Here is a tiny trained network, its code and every weight. The questions are about switching its units off for an input and a class, where a switched-off unit gives its printed mean instead of its output.

import numpy as np


def w(rows, s, z=0):
    codes = np.array(rows[::2]) - 128.0
    scale = np.full(codes.shape[1], s)
    scale[-1] = z or s
    return codes * scale


def norm(h):
    return h / np.sqrt((h * h).mean(-1, keepdims=True) + 1e-5)


def f(y):
    return np.maximum(y, 0)


def log_softmax(a):
    a = a - a.max(-1, keepdims=True)
    return a - np.log(np.exp(a).sum(-1, keepdims=True))


def net(x, mask):
    res = np.array(x, float).reshape(1, 5) / 4 @ E
    u = 0
    for l in range(3):
        y = f(norm(res) @ A[l][:, :-1].T + A[l][:, -1])
        res = res + np.where(mask[u : u + 9], y, B[l][:, -1]) @ B[l][:, :-1]
        u += 9
    return log_softmax(norm(res)[-1] @ U[:, :-1].T + U[:, -1])


A, B = {}, {}
E = w([
[108,143,189,156,102,103,86],'x0',
[220,110,126,68,100,158,73],'x1',
[171,203,171,149,19,181,209],'x2',
[214,97,184,182,243,96,152],'x3',
[159,95,68,187,60,3,168],'x4',
],0.0062)
A[0] = w([
[172,107,109,77,84,142,41,86],'L0N1',
[150,114,7,96,156,174,162,25],'L0N2',
[195,116,128,86,115,98,75,28],'L0N3',
[131,123,74,124,85,57,117,49],'L0N4',
[109,136,73,96,164,72,27,5],'L0N5',
[74,117,122,116,120,193,103,142],'L0N6',
[105,127,210,156,76,86,4,69],'L0N7',
[39,102,149,140,156,98,166,58],'L0N8',
[46,147,126,126,124,122,166,108],'L0N9',
],0.013,0.0032)
B[0] = w([
[122,162,47,160,136,196,128,237],'L0N1',
[78,157,104,71,162,93,236,207],'L0N2',
[145,173,99,211,148,164,139,197],'L0N3',
[143,124,130,133,76,33,90,225],'L0N4',
[79,5,156,159,113,175,128,254],'L0N5',
[134,156,181,106,96,71,56,232],'L0N6',
[101,154,86,53,170,93,244,241],'L0N7',
[128,167,82,184,154,173,136,216],'L0N8',
[129,148,57,144,128,177,133,212],'L0N9',
],0.016,0.0059)
A[1] = w([
[155,166,48,146,168,148,70,85],'L1N1',
[76,70,53,66,38,106,104,2],'L1N2',
[199,129,175,102,42,167,189,59],'L1N3',
[83,96,161,36,142,110,253,128],'L1N4',
[189,125,153,180,190,104,160,156],'L1N5',
[145,169,158,141,10,169,211,85],'L1N6',
[203,62,204,120,215,108,140,113],'L1N7',
[77,184,227,31,219,239,69,73],'L1N8',
[183,102,146,173,69,71,170,38],'L1N9',
],0.011,0.0022)
B[1] = w([
[186,157,211,178,162,154,155,213],'L1N1',
[172,207,219,69,169,146,49,239],'L1N2',
[89,54,135,108,161,176,128,175],'L1N3',
[104,138,213,141,91,95,250,254],'L1N4',
[76,187,100,38,26,174,91,210],'L1N5',
[54,36,126,135,161,170,119,238],'L1N6',
[70,208,158,58,128,132,22,175],'L1N7',
[193,69,35,136,89,18,143,253],'L1N8',
[188,115,80,107,162,83,139,190],'L1N9',
],0.013,0.0064)
A[2] = w([
[118,126,114,171,125,83,120,110],'L2N1',
[72,6,175,128,146,147,82,65],'L2N2',
[109,102,80,134,137,147,145,177],'L2N3',
[172,137,68,172,110,182,122,100],'L2N4',
[116,151,104,187,134,156,112,12],'L2N5',
[172,72,116,140,63,69,89,7],'L2N6',
[188,94,161,105,105,168,146,191],'L2N7',
[205,119,148,136,116,40,103,34],'L2N8',
[124,201,195,94,101,138,45,43],'L2N9',
],0.018,0.0019)
B[2] = w([
[126,107,109,68,148,218,112,189],'L2N1',
[114,38,237,198,96,101,124,254],'L2N2',
[121,157,185,97,128,118,66,234],'L2N3',
[77,154,104,161,200,176,95,236],'L2N4',
[176,148,114,152,185,159,99,200],'L2N5',
[146,69,51,104,123,102,141,227],'L2N6',
[60,137,132,158,184,101,97,151],'L2N7',
[157,45,60,149,154,91,129,223],'L2N8',
[190,210,155,146,4,109,102,218],'L2N9',
],0.018,0.0073)
U = w([
[101,183,91,161,230,205,64,161],'0',
[145,53,28,89,153,75,115,158],'1',
[74,47,238,160,131,122,99,134],'2',
[70,185,130,71,153,98,248,158],'3',
[160,212,135,105,57,122,67,171],'4',
[158,153,133,160,147,112,166,176],'5',
[204,135,170,133,164,133,165,27],'6',
[196,134,154,157,150,137,174,1],'7',
],0.015,0.0074)

Each question gives the input, the list of numbers given to net, and the class t.
The units are the neurons (one row each of A and B). Each row of codes is followed by its name. A weight is (code - 128) times the scale printed after its matrix; where a second scale follows, it is the last column's (A, B and U).
mask holds one flag per neuron, layer by layer. A switched-off neuron (its flag False) gives its mean, the last column of its row in B, instead of its output. The means were averaged over made-up inputs and are rounded, as every weight is.
A unit's drop is (log p(t) with every unit on - log p(t) with that unit switched off) / (log p(t) with every unit on - log p(t) with every unit switched off).
The circuit of an input: a set's keep is (log p(t) with only the set's units on - log p(t) with every unit switched off) / (log p(t) with every unit on - log p(t) with every unit switched off). Starting from the 12 units with the biggest drops (on a tie, the unit counted first), units are removed one at a time, each time the one whose removal leaves the highest keep (on an exact tie, the one counted first), for as long as the keep stays at least 0.8.
circuit, biggest first: the units of the circuit, biggest drop first
unit that matters most: the unit with the biggest drop
top k neurons: the k neurons with the biggest drops, biggest first
top k neurons in layer l: the k neurons of layer l with the biggest drops, biggest first
input [-8,-4,8,8,2], class 2: circuit, biggest first -> L1N6, L0N7
input [1,6,0,-4,-5], class 0: circuit, biggest first -> L0N1
input [5,4,-6,-7,1], class 4: top 3 neurons in layer 1 -> L1N2, L1N6, L1N8
input [1,8,2,3,-6], class 0: top 2 neurons -> L0N1, L0N3
input [-3,5,-3,-7,-7], class 1: top 3 neurons in layer 0 -> L0N6, L0N4, L0N9
input [-6,0,-3,5,-6], class 1: top 3 neurons in layer 0 -> L0N7, L0N4, L0N5
input [-1,7,3,-7,-6], class 0: top 4 neurons in layer 1 -> L1N8, L1N5, L1N7, L1N1
input [-8,3,5,4,6], class 3: top 2 neurons -> L0N2, L1N8
input [-3,0,0,-5,-5], class 1: top 3 neurons in layer 0 -> L0N6, L0N4, L0N7
input [5,-2,2,-5,-5], class 1: circuit, biggest first -> L1N8, L0N4
input [-5,2,2,-3,-7], class 1: top 2 neurons -> L1N8, L0N6
input [-4,-8,4,-3,7], class 0: top 3 neurons -> L0N9, L1N8, L0N8
input [5,8,6,-8,-4], class 0: circuit, biggest first -> L0N1, L2N4
input [5,-8,-5,2,4], class 0: unit that matters most -> L0N8
input [-2,3,3,-5,4], class 4: top 4 neurons -> L1N2, L1N8, L2N9, L0N4
input [-5,-3,5,-2,3], class 2: top 4 neurons -> L1N6, L0N7, L1N3, L0N1
input [3,3,4,5,-1], class 4: top 4 neurons -> L1N5, L1N7, L0N1, L2N9
input [-8,2,-5,3,-8], class 1: top 4 neurons -> L1N8, L0N7, L0N6, L2N8
input [4,-6,6,4,1], class 0: top 3 neurons -> L0N5, L0N8, L0N7
input [5,-8,7,4,4], class 0: unit that matters most -> L0N5
input [-1,-6,1,-4,6], class 0: top 3 neurons -> L0N9, L0N8, L1N8
input [1,-2,4,7,5], class 4: top 2 neurons -> L1N5, L1N7
input [1,7,8,3,0], class 2: top 4 neurons -> L1N6, L1N3, L0N8, L2N2
input [-4,-5,6,-8,-5], class 4: top 2 neurons -> L0N6, L0N5
input [-6,1,-7,2,-7], class 1: top 3 neurons in layer 1 -> L1N8, L1N6, L1N3
input [-8,-7,-8,2,-3], class 2: top 2 neurons in layer 0 -> L0N5, L0N7
input [-8,7,-7,-7,7], class 3: unit that matters most -> L0N2
